In the rows, zero is written as 128.
Rows near named flat spaces through zero
j273j267: | 124 | 139 | 110 | 114 | 147 | 143 | 114 | 139 | 140 | 116 | 129 | 130 | 140 | 146 | 113 | 119 | 155 | 131 | 113 | 123 | 121 | 121 | 124 | 132 | 123 | 154 | 129 | 137 |
j744j755: | 115 | 169 | 164 | 133 | 122 | 134 |  90 | 132 | 115 | 150 | 164 | 120 |  97 | 154 | 127 | 143 | 134 | 114 | 145 | 127 | 113 | 112 | 120 | 110 | 162 |  73 | 159 |  89 |
j454j88: | 145 |  88 | 132 | 158 | 129 | 140 | 158 | 156 | 123 | 129 | 140 | 145 | 149 | 158 | 135 | 138 | 121 | 124 | 191 | 114 |  96 | 148 | 106 | 112 | 103 | 142 | 157 | 173 |
j273j267: | 162 |  96 |  97 | 109 | 113 | 140 | 128 | 128 | 110 | 133 | 106 | 168 | 148 | 142 | 101 |  92 | 113 | 154 | 121 | 142 | 158 | 160 | 115 | 146 | 141 | 107 | 131 | 176 |
j744j755: | 115 | 148 | 169 | 146 | 109 | 117 | 113 | 142 |  98 | 141 | 175 | 111 | 115 | 149 | 127 | 173 | 125 |  88 | 165 | 129 |  95 | 112 | 150 | 111 | 151 |  98 | 133 | 121 |
j744j755: | 159 | 120 | 156 | 124 | 131 | 138 | 156 | 167 | 167 | 160 | 151 | 106 | 173 | 160 | 125 | 159 | 129 | 100 | 146 | 107 | 112 | 154 | 102 | 108 |  90 | 127 | 140 | 130 |
j822j527: | 148 | 108 | 104 | 132 | 112 | 149 | 121 | 126 | 131 | 150 | 103 | 126 | 130 | 156 | 120 |  89 | 128 | 110 | 138 | 148 | 137 | 145 |  95 | 156 | 116 | 156 | 139 | 122 |
j454j88: | 121 | 149 | 112 | 168 | 126 | 112 | 112 | 104 | 138 | 121 | 104 | 124 |  77 | 128 | 188 |  79 | 105 | 131 | 141 | 121 | 109 | 107 | 129 | 113 | 105 | 108 | 139 |  44 |
j980j406: | 136 | 123 | 109 | 115 | 128 | 108 |  99 | 129 | 128 | 131 | 129 | 119 | 135 | 141 | 101 |  98 | 124 | 125 |  96 | 137 | 118 | 136 | 139 | 130 | 157 | 137 | 114 | 104 |
j980j406: | 149 | 130 | 125 | 112 | 119 | 145 | 119 | 142 | 132 | 146 | 130 | 129 | 149 | 158 | 104 | 118 | 135 | 118 | 121 | 133 | 135 | 147 | 114 | 137 | 129 | 122 | 134 | 138 |
j454j88: | 121 | 108 | 146 | 132 | 167 | 113 | 138 | 118 | 167 | 145 | 129 | 117 | 125 |  99 | 134 | 135 | 115 | 155 | 116 | 116 | 125 | 134 |  91 |  96 | 140 | 124 | 152 |  89 |
j980j406: | 163 | 137 | 145 | 113 |  98 | 135 | 133 | 122 | 140 | 174 | 118 | 125 | 125 | 132 | 145 | 129 |  99 | 116 | 127 | 134 | 170 | 141 | 107 | 133 | 112 |  57 | 130 |  97 |
j273j267: | 137 |  93 |  95 | 115 | 141 | 106 | 120 | 101 | 122 | 151 | 118 | 122 | 148 | 134 | 120 | 148 |  91 |  84 | 111 | 168 | 139 | 100 | 136 | 127 | 130 | 124 |  87 | 128 |
j744j755: | 139 | 140 | 101 | 104 | 116 | 147 | 117 | 102 | 100 | 127 | 104 | 167 | 126 | 132 | 125 | 120 | 115 | 138 | 110 | 154 | 175 | 116 | 137 | 146 | 131 |  71 | 115 | 161 |
j973j110: | 113 | 154 | 142 | 121 | 138 | 112 | 122 | 112 | 147 | 130 | 125 |  97 | 134 | 110 | 112 | 126 | 132 | 122 |  73 | 135 | 124 | 134 | 143 | 120 | 141 | 138 | 114 |  88 |
j980j406: | 114 | 158 | 109 | 127 | 106 | 155 | 102 | 137 |  91 | 110 | 138 | 128 | 122 | 166 | 119 | 136 | 162 |  85 | 148 | 144 | 118 |  96 | 156 | 162 | 120 | 158 | 111 | 161 |
j822j527: | 137 |  50 |  94 | 118 | 141 | 109 | 143 | 113 | 121 | 136 | 110 | 145 | 126 |  93 | 135 | 140 |  98 | 138 | 151 | 143 | 159 | 112 | 109 | 145 | 137 | 150 | 107 | 158 |
j744j755: |  98 | 112 | 130 | 173 | 107 | 106 | 152 | 116 |  99 |  90 | 115 | 112 | 114 |  96 | 135 | 116 | 130 | 122 | 142 | 135 |  96 | 138 | 167 | 144 | 128 | 204 | 112 | 142 |
j973j110: |  92 | 133 | 152 | 159 | 140 | 112 | 133 |  92 | 110 | 131 | 133 | 109 | 124 | 116 | 120 | 156 | 111 |  99 | 118 | 159 | 102 | 117 | 144 | 105 | 150 | 132 | 128 | 118 |
j744j755: | 147 | 173 | 141 |  90 | 150 | 125 | 124 | 149 | 174 | 134 | 146 | 117 | 161 | 140 | 127 | 147 | 135 | 133 |  78 |  99 | 133 | 127 | 139 |  96 | 106 |  79 | 114 | 100 |
j822j527: | 108 | 150 | 139 | 121 | 133 | 155 | 138 | 132 | 117 | 119 | 143 | 129 | 134 | 131 | 135 | 185 | 153 | 101 | 148 | 131 | 135 |  93 | 138 | 137 | 105 | 135 | 119 | 172 |
j454j88: | 146 |  96 | 101 | 129 | 129 | 123 | 127 | 144 | 124 | 134 | 136 | 135 | 129 | 150 | 154 | 146 | 114 |  99 | 176 | 125 | 122 |  96 | 125 | 131 | 101 | 133 | 111 | 139 |
j273j267: | 120 | 139 | 117 |  96 | 145 | 114 | 104 | 111 | 145 | 146 | 129 |  97 | 138 | 121 | 108 | 145 | 129 |  95 |  76 | 150 | 142 | 102 | 137 | 134 | 141 | 139 |  91 |  94 |
j273j267: | 131 | 106 | 145 | 129 | 138 | 123 | 151 | 143 | 159 | 135 | 130 | 112 | 131 | 103 | 135 | 135 | 134 | 144 | 137 | 106 | 129 | 143 | 103 | 126 | 118 | 158 | 138 | 117 |
j273j267: | 107 | 117 | 122 | 104 | 149 | 108 |  83 | 122 | 113 | 128 | 149 | 127 | 110 | 114 |  88 | 128 | 139 | 145 | 104 | 140 | 129 | 111 | 128 | 131 | 203 | 136 | 125 | 118 |
j980j406: | 106 | 194 | 121 | 136 | 134 | 170 | 122 | 102 | 124 | 118 | 112 | 127 | 133 | 162 | 138 | 138 | 149 |  89 | 107 | 152 | 127 |  97 | 142 | 129 |  85 | 119 | 126 | 133 |
j980j406: | 129 | 133 | 132 | 138 | 120 | 118 | 128 | 112 | 117 | 136 | 127 | 131 | 116 | 127 | 149 | 138 | 102 | 114 | 137 | 137 | 131 | 114 | 138 | 117 | 123 |  89 | 122 | 113 |
j744j755: | 123 | 161 | 148 | 141 | 109 | 147 | 126 | 117 | 118 | 136 | 122 | 124 | 124 | 143 | 121 | 116 | 133 | 119 | 119 | 141 | 127 | 146 | 127 | 130 | 129 | 108 | 148 | 121 |
j822j527: | 119 |  94 | 124 | 138 | 125 | 124 | 143 | 141 | 132 | 119 | 126 | 117 | 108 | 100 | 149 | 135 | 141 | 131 | 169 | 113 | 129 | 117 | 115 | 152 | 116 | 190 | 125 | 132 |
j980j406: | 142 | 126 | 116 | 127 | 125 |  91 | 101 | 127 | 119 | 133 | 139 | 118 | 151 | 156 |  95 | 103 | 103 | 110 |  90 | 143 |  95 | 145 | 161 | 105 | 161 | 112 | 107 | 104 |
j973j110: | 146 |  91 | 112 | 139 | 119 | 127 | 135 | 124 | 114 | 136 | 114 | 149 | 131 | 136 | 126 | 105 | 105 | 137 | 148 | 139 | 131 | 147 | 113 | 131 | 132 | 122 | 139 | 147 |
j454j88: | 162 | 110 | 133 | 129 | 122 | 121 | 125 | 168 | 135 | 141 | 154 | 140 | 140 | 163 | 132 | 123 | 116 | 134 | 165 | 100 | 107 | 146 | 115 | 106 | 125 |  95 | 146 | 127 |
j822j527: | 157 | 107 |  90 | 101 | 153 | 149 | 115 | 143 | 149 | 142 | 124 | 154 | 143 | 161 | 132 | 123 | 127 | 133 | 141 | 122 | 145 | 111 |  92 | 127 | 107 | 111 | 134 | 141 |
j454j88: | 115 | 145 | 157 | 118 | 127 | 113 | 145 | 112 | 139 | 139 | 131 |  93 | 144 |  98 | 119 | 165 | 124 | 103 |  89 | 140 | 137 | 128 | 149 | 125 | 128 | 131 | 100 | 114 |
j454j88: | 158 | 156 | 137 | 118 | 115 | 118 | 132 | 155 | 127 | 134 | 158 | 127 | 167 | 172 | 135 | 163 | 110 |  89 | 130 | 116 | 109 | 122 | 169 |  97 |  96 |  67 | 100 | 138 |
j973j110: | 121 | 129 | 136 | 104 | 179 | 143 | 138 | 106 | 172 | 143 | 115 | 146 | 115 |  88 | 151 | 147 | 125 | 179 | 109 | 114 | 173 | 110 |  75 | 106 | 124 |  83 | 156 | 108 |
j273j267: | 111 | 123 | 101 | 132 | 145 | 129 |  93 | 140 | 102 |  99 | 146 | 152 | 112 | 151 | 118 | 117 | 148 | 141 | 151 | 124 | 100 | 102 | 136 | 127 | 156 | 146 | 137 | 151 |
j973j110: | 144 | 107 | 116 | 133 | 126 | 127 | 133 | 108 | 129 | 155 | 109 | 122 | 151 | 147 | 113 | 118 | 101 |  97 | 114 | 161 | 130 | 143 | 116 | 126 | 123 | 127 | 123 | 125 |
j973j110: | 144 | 163 | 152 | 129 | 129 | 168 | 149 | 136 | 163 | 153 | 122 | 120 | 150 | 158 | 140 | 138 | 138 | 112 | 127 | 119 | 135 | 144 |  96 | 116 |  76 | 101 | 156 | 118 |
j744j755: | 118 | 166 | 157 | 117 | 119 | 128 | 103 | 123 | 107 | 145 | 157 | 115 | 133 | 148 |  98 | 158 | 130 |  97 | 107 | 147 | 122 | 121 | 150 | 117 | 162 |  85 | 124 | 124 |
j744j755: | 129 | 133 | 141 | 149 |  92 | 159 | 124 | 109 |  83 | 153 | 121 | 142 | 116 | 157 | 117 | 127 | 117 | 100 | 159 | 166 | 138 | 139 | 114 | 145 | 141 |  96 | 155 | 155 |
j973j110: | 116 | 154 | 141 | 131 | 127 | 121 | 121 | 126 | 124 | 125 | 143 | 112 | 129 | 134 | 128 | 148 | 132 | 104 | 119 | 131 | 113 | 113 | 152 | 118 | 128 | 122 | 115 | 116 |
j973j110: | 157 | 105 | 113 | 108 | 133 | 161 | 144 | 153 | 160 | 127 | 106 | 162 | 123 | 117 | 143 |  92 | 147 | 194 | 148 |  92 | 168 | 155 |  71 | 148 | 105 | 130 | 164 | 146 |
j454j88: | 101 | 196 | 156 | 131 | 142 | 123 | 108 | 117 | 127 | 106 | 143 | 124 | 128 | 132 | 107 | 121 | 143 | 148 |  72 | 123 | 102 | 136 | 161 |  93 | 157 |  91 | 141 | 105 |
j980j406: | 152 | 124 | 139 | 124 | 109 | 104 | 134 | 129 | 137 | 148 | 127 | 110 | 149 | 130 | 115 | 116 | 103 | 116 | 100 | 132 | 126 | 161 | 141 | 119 | 133 | 109 | 113 | 103 |
j273j267: | 102 | 115 | 182 | 150 | 129 | 113 | 164 | 123 | 133 | 125 | 136 | 113 | 110 |  68 | 135 | 152 | 128 | 161 | 140 | 111 | 126 | 151 | 118 | 118 | 149 | 144 | 151 | 125 |
j973j110: | 103 | 120 | 181 | 156 | 110 | 154 | 152 | 130 | 104 | 134 | 139 | 132 |  99 | 102 | 125 | 150 | 146 | 148 | 179 | 125 | 133 | 150 |  95 | 141 | 153 | 139 | 180 | 161 |
j822j527: | 132 | 132 | 122 | 146 | 118 | 121 | 111 | 129 | 131 | 130 | 123 | 121 | 109 | 142 | 137 |  89 | 124 | 128 | 134 | 125 | 110 | 137 | 123 | 127 | 132 | 132 | 141 |  87 |
j744j755: | 125 | 136 | 150 | 135 | 100 | 142 | 140 | 144 | 121 | 123 | 130 | 116 | 126 | 123 | 116 | 121 | 153 | 129 | 138 | 121 | 127 | 156 | 128 | 153 | 129 | 162 | 139 | 142 |
j980j406: | 130 | 137 | 144 | 102 | 103 | 132 | 104 | 166 | 114 | 122 | 159 | 135 |  91 | 113 | 132 | 136 | 159 | 157 | 162 |  94 | 150 | 117 | 126 | 157 | 157 | 117 | 134 | 132 |
j822j527: | 121 | 153 | 163 | 120 | 129 | 120 | 139 | 147 | 142 | 113 | 146 | 118 | 135 | 106 | 118 | 136 | 148 | 159 | 106 |  98 | 121 | 152 | 142 | 115 | 139 | 125 | 134 | 125 |
j744j755: | 132 |  69 | 100 |  97 | 163 | 102 | 107 | 146 | 136 | 134 | 152 | 133 | 126 | 113 | 120 | 155 | 125 | 137 | 148 | 118 | 134 |  92 | 111 | 129 | 159 | 152 | 109 | 136 |
j273j267: |  96 | 189 | 154 | 153 | 145 | 171 | 126 | 123 | 113 | 102 | 138 | 149 | 135 | 163 | 111 | 128 | 161 | 142 | 120 | 128 |  94 | 138 | 131 | 100 | 129 | 108 | 178 | 160 |
j973j110: | 173 | 119 |  89 | 118 | 102 | 107 | 115 | 148 | 131 | 121 | 113 | 137 | 148 | 158 | 121 |  64 | 110 | 135 | 107 | 119 | 120 | 160 | 153 | 134 | 118 | 120 | 104 | 114 |
j822j527: | 119 | 180 | 125 | 164 |  98 | 183 | 133 | 122 | 117 | 134 | 112 | 107 | 127 | 189 | 156 | 134 | 152 |  43 | 164 | 154 | 109 | 104 | 131 | 154 |  52 | 158 | 132 | 129 |
j822j527: | 117 | 146 | 158 | 117 | 142 | 119 | 134 | 166 | 151 | 103 | 160 | 122 | 120 | 100 | 137 | 145 | 160 | 172 | 132 |  74 | 116 | 131 | 134 | 113 | 134 | 136 | 138 | 122 |
j273j267: | 157 | 102 |  88 | 137 | 127 | 132 |  90 | 158 | 109 | 130 | 145 | 165 | 115 | 192 | 139 |  96 | 117 | 128 | 189 | 117 | 101 | 113 | 112 | 119 | 132 | 101 | 150 | 133 |
j454j88: | 122 | 154 | 114 | 118 | 118 | 122 |  83 | 130 | 115 | 115 | 134 | 133 |  96 | 134 | 123 |  93 | 142 | 144 | 115 | 123 | 127 | 116 | 142 | 140 | 161 | 116 | 128 |  97 |
j273j267: | 149 |  90 | 133 | 123 | 146 | 115 | 144 | 150 | 181 | 159 | 134 |  99 | 139 | 121 | 146 | 140 | 120 | 118 | 145 | 105 | 125 | 131 |  87 | 119 | 102 | 156 | 129 |  87 |
j980j406: | 137 | 135 | 146 | 133 |  93 | 150 | 155 | 121 | 121 | 149 | 116 | 125 | 111 | 116 | 167 | 156 | 119 | 104 | 166 | 132 | 166 | 117 | 118 | 153 |  87 | 103 | 125 | 134 |
j454j88: | 125 |  81 | 122 | 157 | 165 | 130 | 138 | 128 | 151 | 133 | 120 | 144 | 110 | 121 | 149 | 106 | 119 | 166 | 168 | 112 | 110 | 135 |  69 | 105 | 129 | 146 | 179 | 113 |
j980j406: | 149 |  96 |  94 | 123 | 112 | 121 | 100 | 110 | 108 | 159 | 115 | 137 | 109 | 146 | 135 | 112 |  94 | 100 | 148 | 160 | 150 | 107 | 114 | 146 | 140 | 103 | 116 | 110 |
j454j88: | 136 | 113 | 118 | 113 | 136 | 116 | 147 | 110 | 149 | 149 | 114 | 109 | 138 | 106 | 152 | 164 | 104 |  95 | 118 | 141 | 157 |  99 | 128 | 132 |  94 | 126 |  89 | 112 |
j822j527: |  74 | 177 | 158 | 147 | 110 | 139 | 100 | 103 |  71 | 119 | 152 | 113 |  94 | 132 | 114 | 167 | 150 |  84 | 137 | 162 | 112 |  90 | 164 | 140 | 167 | 127 | 127 | 138 |
j822j527: | 139 | 129 | 124 | 131 | 142 | 107 | 143 | 122 | 149 | 126 | 121 | 122 | 154 | 128 | 134 | 124 | 105 | 127 |  98 | 124 | 115 | 139 | 144 |  99 | 109 | 113 | 112 | 111 |
j973j110: | 112 | 103 | 132 | 157 | 131 | 119 | 136 | 110 |  98 | 123 | 129 | 142 | 114 | 120 | 132 | 137 | 109 | 130 | 157 | 143 | 113 | 123 | 129 | 117 | 148 | 125 | 141 | 148 |
| 112 | 140 | 155 | 145 | 154 | 128 | 152 | 148 | 131 |  98 | 154 | 135 | 159 | 135 | 112 | 151 | 144 | 147 | 126 | 105 |  82 | 147 | 145 |  88 | 127 | 138 | 147 | 168 |
j980j406
| 126 | 112 | 119 | 166 | 132 | 139 | 149 | 126 | 121 | 118 | 118 | 141 | 127 | 145 | 154 | 124 | 120 | 119 | 171 | 128 | 103 | 125 | 119 | 118 |  94 | 144 | 146 | 146 |
j454j88
| 143 | 160 | 171 | 121 | 102 |  99 | 149 | 138 | 152 | 134 | 134 |  94 | 149 | 106 | 120 | 125 | 118 | 132 |  77 | 108 | 126 | 174 | 160 | 113 | 125 | 104 | 110 |  89 |
j980j406
| 154 |  89 | 116 | 142 | 132 | 149 | 121 | 147 | 132 | 157 | 135 | 162 |  92 | 155 | 178 | 127 | 109 | 139 | 222 | 109 | 138 | 105 |  62 | 122 | 109 |  84 | 175 | 120 |
j744j755
| 127 |  84 | 148 | 146 | 159 | 130 | 150 | 126 | 136 | 146 | 136 | 141 | 143 | 127 | 112 | 142 | 112 | 149 | 149 | 129 | 113 | 153 |  83 |  95 | 148 | 124 | 172 | 150 |
j273j267
| 143 | 113 | 110 | 119 | 166 | 150 | 144 | 135 | 141 | 126 | 128 | 166 | 164 | 155 | 129 | 146 | 121 | 142 | 138 | 122 | 128 | 123 | 106 |  99 | 101 |  99 | 144 | 177 |
j454j88
| 154 |  85 |  91 | 137 | 116 | 104 | 119 | 128 |  98 | 121 | 121 | 163 | 126 | 143 | 134 |  97 |  90 | 140 | 153 | 134 | 121 | 132 | 141 | 123 | 142 | 102 | 119 | 146 |
j973j110
| 135 | 132 | 133 | 118 | 135 | 139 | 126 | 156 | 162 | 132 | 134 | 105 | 146 | 141 | 107 | 111 | 161 | 130 | 114 | 110 | 115 | 152 | 107 | 135 | 121 | 178 | 139 | 113 |
j822j527
| 103 | 137 | 125 | 121 | 153 | 125 | 128 | 134 | 146 |  92 | 127 | 131 | 107 |  88 | 140 | 120 | 158 | 177 | 116 |  98 | 130 | 116 | 129 | 130 | 133 | 162 | 132 | 121 |
j973j110
| 118 |  92 | 128 | 142 | 119 | 120 | 124 | 142 | 107 | 123 | 142 | 128 | 101 | 117 | 134 | 135 | 134 | 129 | 180 | 122 | 119 | 117 | 120 | 145 | 148 | 164 | 135 | 140 |
j744j755
| 149 | 131 | 101 |  97 | 146 | 147 | 118 | 109 | 143 | 146 | 105 | 154 | 144 | 142 | 121 | 115 | 115 | 140 |  94 | 144 | 167 | 125 | 104 | 126 | 121 |  80 | 130 | 131 |
j744j755
| 140 | 177 | 139 |  90 | 157 | 159 | 105 | 178 | 166 | 122 | 164 | 139 | 147 | 166 | 117 | 136 | 175 | 157 | 116 |  80 | 121 | 126 | 110 | 106 | 119 |  97 | 155 | 127 |
j822j527
| 130 | 143 | 142 | 104 | 163 | 119 | 146 | 152 | 161 | 110 | 152 | 131 | 158 | 115 | 135 | 167 | 138 | 153 | 108 |  89 | 122 | 121 | 142 |  93 | 109 | 109 | 117 | 141 |
j822j527
| 132 | 182 | 145 | 123 | 130 | 149 | 134 | 143 | 136 | 115 | 142 | 142 | 137 | 149 | 150 | 149 | 140 | 132 | 130 | 104 | 125 | 117 | 143 | 105 |  93 |  73 | 136 | 137 |
j822j527
| 108 | 171 | 152 | 126 | 111 | 127 | 102 | 145 |  97 | 105 | 159 | 123 | 129 | 143 |  87 | 125 | 159 | 131 | 108 | 125 | 100 | 143 | 168 | 128 | 172 | 130 | 132 | 143 |
j454j88
| 121 |  97 | 122 | 154 | 143 | 101 | 135 |  97 | 116 | 122 | 112 | 148 | 117 | 106 | 131 | 105 |  89 | 159 | 122 | 141 | 118 | 141 | 126 | 102 | 157 | 107 | 142 | 120 |
j973j110
| 103 | 129 | 114 | 159 | 117 | 135 | 116 | 130 |  91 |  99 | 132 | 133 | 106 | 143 | 132 | 119 | 147 | 112 | 166 | 136 |  96 | 110 | 147 | 145 | 133 | 175 | 132 | 151 |
j454j88
| 121 | 113 |  92 | 123 | 172 | 148 | 113 | 129 | 142 | 116 | 119 | 138 | 163 | 163 |  82 | 100 | 154 | 135 |  99 | 142 | 102 | 139 | 105 | 123 | 137 | 186 | 144 | 156 |
j980j406
| 113 | 173 | 164 |  98 | 135 | 154 | 123 | 123 | 153 | 167 | 147 |  83 | 143 | 133 | 114 | 194 | 154 |  70 | 101 | 145 | 151 | 100 | 115 | 137 | 114 | 126 | 116 | 109 |
j973j110
| 103 | 167 | 178 | 119 | 108 | 120 | 129 | 138 | 122 | 127 | 155 |  73 | 163 | 123 |  60 | 150 | 164 |  95 |  68 | 141 | 102 | 166 | 169 | 138 | 164 | 181 | 109 | 134 |
j744j755
| 120 | 123 | 163 | 157 | 109 | 104 | 128 | 108 |  87 | 141 | 146 | 138 | 107 | 121 | 128 | 142 |  88 | 129 | 149 | 143 | 115 | 138 | 142 | 101 | 173 |  63 | 146 | 125 |
j973j110
| 110 | 160 | 101 | 117 | 124 | 175 | 110 | 115 | 125 | 121 | 104 | 126 | 108 | 139 | 137 | 121 | 169 | 106 | 128 | 146 | 156 |  92 | 116 | 175 |  99 | 167 | 124 | 134 |
j980j406
| 121 |  78 | 127 | 145 | 127 | 111 | 128 | 130 |  91 | 115 | 138 | 160 | 104 | 108 | 123 | 121 | 114 | 168 | 171 | 125 | 121 | 136 | 122 | 126 | 176 | 127 | 149 | 163 |
j273j267
| 122 | 177 | 150 | 119 |  77 | 119 | 109 | 122 | 109 | 125 | 124 | 102 | 109 | 112 | 108 |  99 | 142 | 124 |  85 | 136 | 142 | 152 | 167 | 159 | 157 | 124 | 110 |  95 |
j454j88
| 152 | 145 |  89 | 138 | 110 | 125 | 132 | 108 | 131 | 131 |  98 | 132 | 119 | 149 | 195 | 122 |  91 |  83 | 142 | 138 | 141 |  86 | 153 | 130 |  53 |  87 |  88 |  95 |
j454j88
| 156 |  88 | 124 | 112 | 122 | 138 | 129 | 140 | 136 | 159 | 125 | 142 | 125 | 128 | 126 | 122 | 118 | 143 | 155 | 125 | 159 | 141 |  81 | 143 | 136 | 114 | 146 | 135 |
j980j406
|  98 | 163 | 119 | 103 | 147 | 110 |  90 |  98 | 121 | 112 | 126 | 121 | 119 | 107 |  96 | 117 | 138 | 142 |  54 | 148 | 135 | 111 | 160 | 126 | 179 | 122 | 105 | 104 |
j744j755
| 130 |  94 | 117 | 131 | 161 |  94 | 127 | 121 | 130 | 142 | 149 | 122 | 151 | 141 | 131 | 171 |  90 |  90 | 135 | 142 | 101 |  96 | 140 |  89 | 130 | 114 | 103 | 125 |
j744j755
| 121 | 138 | 120 | 123 | 133 | 104 |  86 | 133 | 106 | 117 | 154 | 140 | 105 | 138 | 124 | 123 | 123 | 138 | 130 | 123 | 110 | 104 | 152 | 112 | 171 |  94 | 124 | 110 |
j980j406
